[-1.39  1.18 -0.23 -1.61 -2.04  0.08 -0.73 -1.11  0.40  0.33  0.68 -0.23
 -0.67  0.16  0.74 -0.67 -0.46 -1.19  0.67 -1.53  0.57 -1.87  0.38  1.42
 -0.65  0.73 -2.28 -3.09  0.44 -0.96 -2.21 -1.13  1.80 -0.25 -0.07  0.04
  0.76  0.58 -0.80 -1.59 -0.79  1.56]  <92> <80>
[ 4.10 -1.68 -1.58  0.33 -2.23  0.19  0.07  0.80 -3.26  0.35 -1.77 -2.98
  0.00 -1.45 -0.05  0.08 -2.13  0.56  0.36 -3.62  1.17 -1.01 -0.61  1.52
  0.13  1.94 -1.15  1.53  1.27 -0.08  0.38  0.19  2.20  0.20  1.68 -0.26
 -0.70  4.32 -3.17 -0.78  1.54 -1.74]  <90> <85>
[ 2.33  1.34 -0.87 -1.17 -1.47  1.20  0.08  0.61 -1.29 -0.84 -1.52 -4.71
 -0.43 -1.94  0.84  0.88 -1.03  0.08  2.20 -5.03  1.74 -2.72 -1.17 -1.54
  0.21  2.23  0.17  1.30 -0.99 -0.21 -0.07  0.10  2.00 -0.37  0.55 -0.83
  0.80  2.99 -0.80  0.15  0.76 -0.25]  <90> <82>
[ 2.72  1.39 -0.91 -1.71 -2.53  0.44 -0.32  0.73 -2.66 -1.51 -2.49 -5.14
 -0.12 -1.36 -0.73  2.79 -0.92  0.93 -0.14 -3.84  1.83 -1.46 -2.41  2.24
 -0.22  1.25  0.43  0.48  0.21 -0.66  0.83 -0.53  2.64 -0.96 -1.71 -0.75
 -0.97  3.70 -4.44 -0.95  0.50 -0.76]  <90> <85>
[ 2.74  0.88 -1.25 -2.56 -2.55  1.15 -0.20 -0.11 -2.07 -0.86 -1.62 -3.03
 -0.70 -0.55 -1.49  0.54 -0.29  1.14  1.14 -5.21  2.33 -2.87 -1.63  1.11
  1.04  1.14 -1.25 -1.43  0.22 -0.70  0.80 -0.86  2.39 -0.18 -1.10 -0.27
 -0.75  3.17 -3.15  0.60  0.68 -0.65]  <90> <82>
[ 1.33  0.24 -2.23 -0.97 -1.50  1.33  0.80 -0.48 -5.09  0.05 -0.44 -3.63
 -0.95 -1.01 -0.63  0.44 -1.14  1.28  1.30 -4.51  1.58 -1.43 -2.69 -0.47
  1.00  1.65 -1.47  0.52 -2.11 -1.59 -0.31  0.53  2.10 -0.59 -1.09 -0.80
 -0.48  3.44 -4.22  0.70  0.62 -0.80]  <90> <85>
[ 4.78  3.05 -2.37 -1.15 -3.77  1.49  1.17  1.05 -2.59 -0.78 -1.78 -3.27
 -0.62 -0.17 -0.54  2.14 -2.51  1.55  0.31 -5.02  3.46 -1.58 -0.31  1.29
 -0.39  2.94 -2.46  0.08  1.01 -0.56  0.20 -1.53  2.62 -1.54  0.29 -0.22
  0.03  4.07 -5.33 -1.42  0.10 -1.41]  <90> <85>
[ 1.30  2.97 -0.59 -1.99 -2.06  0.39  0.23 -0.81  0.09  1.79 -0.54 -2.85
 -1.17  1.02 -0.74  0.05 -0.65 -0.47  0.77 -6.40  2.18 -3.24 -1.65  0.01
 -0.45 -0.95  2.71 -3.25  0.07 -0.08 -0.34 -1.21  0.17 -0.19 -0.58 -1.41
  0.32  1.43 -1.71 -2.28 -0.36  0.22]  <92> <80>
[ 1.26  0.55 -0.20 -2.12 -1.53  1.66 -0.46 -1.34 -0.39  0.26 -0.20 -2.26
 -1.66 -0.51 -1.08 -1.36 -1.54  0.44  2.92 -3.95  0.17 -2.94 -0.95  1.82
  0.58  0.15  1.83 -2.92 -0.07 -0.19  2.15 -0.73 -0.64  0.23 -1.50 -0.89
 -0.34  0.29 -0.52 -3.38 -2.73  0.69]  <92> <76>
[ 0.58  1.01 -1.55 -1.46 -1.20 -1.25  1.01 -1.85 -1.24 -1.04  0.78 -0.22
 -0.30 -2.01 -0.09 -0.46 -0.64  0.55  1.00 -1.89  1.24  0.57 -1.36  1.83
  1.96 -0.45  0.19 -1.15  0.58  0.09  1.15 -0.18  0.91  0.27  0.71 -0.25
 -0.13  0.15 -2.08  0.23  0.73 -2.25]  <90> <82>
[ 2.27  1.32 -1.27 -0.78 -2.02  0.46 -0.88 -0.32 -0.52 -0.66 -1.14 -0.83
  0.60 -1.37  0.13  1.80 -1.41  1.67 -0.75 -0.89  1.53 -0.84 -0.93  0.99
  0.99  2.36 -1.76  1.65 -0.36 -0.94  0.62 -0.99  2.41 -2.49 -0.11  0.10
  0.62  2.67 -1.82 -0.37 -0.23 -1.56]  <90> <85>
[ 2.85 -0.35 -1.66 -1.16 -2.50  1.73  0.77 -0.20 -1.39 -0.79 -0.03 -1.25
 -0.65 -1.28  0.26  1.53  0.11 -0.53 -2.55 -2.50  0.91 -0.87  1.93  0.58
 -0.50  2.00 -1.74  0.64  0.58 -0.45  1.22  0.08  1.34 -1.37  0.50 -0.15
  0.71  1.73 -2.64 -0.23  0.69 -0.28]  <90> <85>
[ 1.25  1.70 -0.43 -2.44 -0.45 -1.52  0.44 -0.60 -0.76 -0.16  0.00 -1.25
 -1.73 -1.53 -0.52 -2.34 -1.05  0.01  0.31 -6.49  2.18 -2.66 -0.90  1.03
  0.47 -0.83  2.01 -4.06 -0.05 -1.35 -0.25  0.55  0.07 -0.25 -1.78 -1.31
  0.12  1.87 -1.88 -3.45 -0.41 -1.60]  <92> <76>
